Below is a small trained network, with its code and all its weights. Each question gives an input and a class and asks what happens when units are switched off, that is, made to give their printed mean instead of their output.

import numpy as np


def w(rows, s, z=0):
    codes = np.array(rows[::2]) - 128.0
    scale = np.full(codes.shape[1], s)
    scale[-1] = z or s
    return codes * scale


def norm(h):
    return h / np.sqrt((h * h).mean(-1, keepdims=True) + 1e-5)


def f(y):
    return np.maximum(y, 0)


def log_softmax(a):
    a = a - a.max(-1, keepdims=True)
    return a - np.log(np.exp(a).sum(-1, keepdims=True))


def net(x, mask):
    res = np.array(x, float).reshape(1, 4) / 4 @ E
    u = 0
    for l in range(3):
        y = f(norm(res) @ A[l][:, :-1].T + A[l][:, -1])
        res = res + np.where(mask[u : u + 8], y, B[l][:, -1]) @ B[l][:, :-1]
        u += 8
    return log_softmax(norm(res)[-1] @ U[:, :-1].T + U[:, -1])


A, B = {}, {}
E = w([
[108,1,83,143,168,179],'x0',
[97,133,63,161,149,61],'x1',
[183,94,120,38,157,59],'x2',
[174,118,106,147,83,124],'x3',
],0.0051)
A[0] = w([
[83,166,103,198,115,172,1],'L0N1',
[68,128,127,206,114,69,94],'L0N2',
[173,182,146,100,164,105,149],'L0N3',
[96,135,175,110,79,214,138],'L0N4',
[24,146,156,82,205,140,87],'L0N5',
[95,165,77,164,125,128,155],'L0N6',
[170,114,83,102,181,109,155],'L0N7',
[193,72,85,178,2,106,94],'L0N8',
],0.0073,0.0056)
B[0] = w([
[140,109,211,202,121,133,173],'L0N1',
[114,94,96,118,105,104,199],'L0N2',
[77,102,72,154,102,183,236],'L0N3',
[155,63,139,168,112,93,254],'L0N4',
[255,167,69,168,157,146,185],'L0N5',
[109,95,129,186,115,123,228],'L0N6',
[95,98,133,155,104,116,241],'L0N7',
[162,163,115,132,222,145,225],'L0N8',
],0.009,0.0035)
A[1] = w([
[145,110,106,198,166,139,197],'L1N1',
[140,129,160,31,164,67,77],'L1N2',
[162,125,235,78,138,208,95],'L1N3',
[218,211,94,156,223,157,94],'L1N4',
[65,254,166,104,76,99,5],'L1N5',
[158,95,34,14,105,85,166],'L1N6',
[157,236,157,163,47,63,128],'L1N7',
[74,131,93,160,110,202,181],'L1N8',
],0.0081,0.0032)
B[1] = w([
[106,174,177,51,129,66,254],'L1N1',
[134,182,255,248,65,152,140],'L1N2',
[193,145,15,143,75,17,161],'L1N3',
[224,171,164,56,197,72,170],'L1N4',
[120,101,52,110,117,194,156],'L1N5',
[111,136,236,242,137,172,211],'L1N6',
[107,69,101,91,212,199,197],'L1N7',
[186,102,217,96,159,123,196],'L1N8',
],0.0065,0.0071)
A[2] = w([
[150,209,98,109,98,145,22],'L2N1',
[99,67,183,82,112,78,189],'L2N2',
[110,138,217,2,99,43,2],'L2N3',
[83,173,115,82,76,168,146],'L2N4',
[151,208,126,134,140,133,37],'L2N5',
[124,47,90,85,183,163,125],'L2N6',
[207,100,121,87,10,125,45],'L2N7',
[83,140,90,132,100,44,47],'L2N8',
],0.009,0.002)
B[2] = w([
[129,192,156,186,184,170,133],'L2N1',
[144,209,51,121,58,191,253],'L2N2',
[140,129,85,165,51,198,164],'L2N3',
[151,113,75,131,163,201,139],'L2N4',
[223,110,135,112,158,124,150],'L2N5',
[70,182,140,61,192,192,227],'L2N6',
[9,71,91,110,186,35,188],'L2N7',
[154,1,114,21,103,65,157],'L2N8',
],0.0073,0.0047)
U = w([
[104,110,218,238,111,162,158],'0',
[77,148,80,77,189,252,147],'1',
[206,157,160,97,230,78,152],'2',
[74,70,69,99,112,35,167],'3',
[167,176,107,122,65,142,132],'4',
[85,192,153,90,92,97,3],'5',
[104,159,135,103,103,115,47],'6',
],0.015,0.011)

Each question gives the input, the list of numbers given to net, and the class t.
The units are the neurons (one row each of A and B). Each row of codes is followed by its name. A weight is (code - 128) times the scale printed after its matrix; where a second scale follows, it is the last column's (A, B and U).
mask holds one flag per neuron, layer by layer. A switched-off neuron (its flag False) gives its mean, the last column of its row in B, instead of its output. The means were averaged over made-up inputs and are rounded, as every weight is.
A unit's drop is (log p(t) with every unit on - log p(t) with that unit switched off) / (log p(t) with every unit on - log p(t) with every unit switched off).
The circuit of an input: a set's keep is (log p(t) with only the set's units on - log p(t) with every unit switched off) / (log p(t) with every unit on - log p(t) with every unit switched off). Starting from the 12 units with the biggest drops (on a tie, the unit counted first), units are removed one at a time, each time the one whose removal leaves the highest keep (on an exact tie, the one counted first), for as long as the keep stays at least 0.8.
units of the circuit, in order: the units of the circuit, biggest drop first
k most important neurons: the k neurons with the biggest drops, biggest first
k most important neurons of layer l: the k neurons of layer l with the biggest drops, biggest first
input [-7,1,0,7], class 1: units of the circuit, in order	(L1N7)
input [7,-8,6,-7], class 3: units of the circuit, in order	(L1N3 L0N8)
input [-7,7,3,-5], class 1: units of the circuit, in order	(L1N7 L1N5)
input [7,-8,-3,-7], class 3: 4 most important neurons	(L1N3 L2N7 L1N7 L0N3)
input [4,6,-3,-5], class 3: 2 most important neurons	(L0N2 L1N7)
input [-6,-4,-5,8], class 2: units of the circuit, in order	(L0N8 L1N4)
input [-8,5,8,-6], class 0: units of the circuit, in order	(L1N6 L1N2)
input [-8,-7,-5,-7], class 1: 2 most important neurons of layer 1	(L1N7 L1N5)
input [-2,-3,-3,4], class 2: 3 most important neurons	(L0N8 L0N7 L0N2)
input [-6,-8,-5,2], class 3: units of the circuit, in order	(L1N3 L2N7 L1N6)
input [8,6,7,2], class 1: 2 most important neurons of layer 0	(L0N7 L0N4)
input [0,4,-3,0], class 3: 3 most important neurons	(L0N2 L1N6 L2N8)
input [1,-8,5,5], class 3: units of the circuit, in order	(L1N3 L2N7)
input [-4,0,-2,-7], class 2: units of the circuit, in order	(L0N5)
input [-1,-4,5,-5], class 0: 3 most important neurons	(L1N6 L0N8 L0N7)
input [-4,4,1,-2], class 1: 4 most important neurons	(L1N8 L1N3 L0N4 L2N2)
input [-1,-6,1,4], class 3: 2 most important neurons	(L2N7 L0N4)
input [-1,0,3,0], class 4: 2 most important neurons	(L0N3 L1N7)
input [8,7,0,2], class 1: 3 most important neurons of layer 2	(L2N6 L2N2 L2N7)
input [-6,0,2,6], class 1: units of the circuit, in order	(L1N7)
input [0,7,7,4], class 0: 2 most important neurons of layer 0	(L0N6 L0N4)
input [-4,7,-1,8], class 2: 3 most important neurons	(L0N8 L1N4 L0N4)
input [4,-6,-1,0], class 3: 3 most important neurons	(L2N7 L1N3 L1N7)
input [4,-4,5,-4], class 0: 4 most important neurons	(L1N6 L0N6 L0N3 L0N8)
input [4,5,5,-3], class 0: 3 most important neurons	(L1N6 L0N6 L0N4)
input [-2,-1,1,2], class 4: 3 most important neurons	(L0N3 L2N3 L1N7)
input [7,-8,4,4], class 3: 3 most important neurons	(L1N3 L2N7 L1N7)
input [-3,5,-2,-7], class 2: units of the circuit, in order	(L0N5)
input [7,5,3,5], class 1: 2 most important neurons	(L0N7 L0N5)
